Small tables with named rows and columns. After each table, cells are looked up by row and column.

Table Teme
|  | Tamivi | Duti | Bag | Midef | Lef | Govod | Tikog |
|---|---|---|---|---|---|---|---|
| Suli | 401 | 224 | 662 | 523 | 434 | 195 | 137 |
| Leseve | 415 | 135 | 742 | 471 | 446 | 227 | 155 |
| Mif | 693 | 459 | 226 | 196 | 644 | 590 | 569 |
| Giz | 445 | 217 | 693 | 537 | 438 | 233 | 138 |
| Vevol | 189 | 512 | 580 | 676 | 112 | 386 | 459 |
| Lufupog | 666 | 560 | 274 | 252 | 635 | 657 | 610 |
| Tapugu | 396 | 169 | 669 | 491 | 431 | 236 | 160 |
| Pov | 395 | 787 | 309 | 516 | 393 | 706 | 673 |
| Vaf | 632 | 571 | 253 | 277 | 570 | 652 | 637 |
| Zur | 713 | 380 | 272 | 244 | 742 | 582 | 553 |
| Kuru | 400 | 201 | 666 | 478 | 428 | 170 | 155 |

What is the Lef of Pov in Teme?
393
What is the Lef of Lufupog in Teme?
635
What is the Tikog of Tapugu in Teme?
160
What is the Duti of Lufupog in Teme?
560
What is the Govod of Giz in Teme?
233
What is the Duti of Mif in Teme?
459
What is the Tikog of Lufupog in Teme?
610
What is the Midef of Vaf in Teme?
277
What is the Tikog of Leseve in Teme?
155
What is the Midef of Suli in Teme?
523
What is the Tikog of Suli in Teme?
137

Lev.tsv
	Dap	Nup	Mefinal	Zuzi	Tev	Gabeb	Kubebup
Sotu	155	156	150	149	155	151	143
Zel	85	151	181	158	182	174	122
Bazegu	127	134	165	163	147	159	181
Kekabol	49	137	197	174	182	182	147

Dap of Kekabol: 49
Tev of Bazegu: 147
Mefinal of Kekabol: 197
Zuzi of Zel: 158
Tev of Zel: 182
Kubebup of Zel: 122
Tev of Kekabol: 182
Zuzi of Sotu: 149

Zubat
|  | Meviro | Buza | Dinutus | Malisun |
|---|---|---|---|---|
| Nonalo | -1096 | 5569 | 2497 | -7283 |
| Mero | 2983 | -5069 | -8302 | 7345 |
| Rul | 5063 | -5598 | -5943 | 6637 |
| Vod | 4485 | -6554 | -7876 | 7535 |
| Nus | -62 | 3698 | 9251 | -7057 |
| Degited | -5978 | 3725 | -4793 | -3359 |
| Nel | 4373 | -5380 | -6528 | 7736 |
| Vomem | 4716 | -6196 | -6061 | 8061 |
| Gir | -6697 | 4926 | -4607 | -1062 |
| Fad | -7785 | 3337 | -8328 | -646 |
| Gom | 3683 | -5668 | -6340 | 7750 |
| Felo | -5828 | 2829 | -4825 | -3495 |
| Girir | 1422 | 4597 | 9513 | -7718 |

Gir, Meviro => -6697
Fad, Malisun => -646
Rul, Meviro => 5063
Nus, Meviro => -62
Fad, Dinutus => -8328
Degited, Dinutus => -4793
Mero, Buza => -5069
Girir, Malisun => -7718
Rul, Dinutus => -5943
Nel, Buza => -5380
Nonalo, Dinutus => 2497
Row with the largest Malisun: Vomem

Table Ruve
|  | Karuzok | Kosa | Vopev | Vutez | Sugukez | Dodipef | Gaso |
|---|---|---|---|---|---|---|---|
| Paz | 156 | 149 | 96 | 187 | 208 | 58 | 169 |
| Rolum | 154 | 130 | 110 | 187 | 187 | 21 | 165 |
| Dup | 155 | 138 | 100 | 186 | 201 | 36 | 167 |
| Gof | 158 | 156 | 98 | 185 | 211 | 79 | 170 |
| Lavosab | 155 | 125 | 125 | 186 | 174 | 16 | 164 |
| Kuguto | 158 | 160 | 103 | 182 | 211 | 97 | 170 |

Dodipef of Rolum is 21
Karuzok of Rolum is 154
Gaso of Lavosab is 164
Karuzok of Gof is 158
Karuzok of Lavosab is 155
Kosa of Dup is 138
Vopev of Lavosab is 125
Dodipef of Paz is 58
Vopev of Kuguto is 103
Vopev of Gof is 98
Karuzok of Dup is 155
Sugukez of Dup is 201
Vutez of Dup is 186
Vutez of Lavosab is 186
Sugukez of Gof is 211
Dodipef of Lavosab is 16
Sugukez of Lavosab is 174
Vutez of Gof is 185

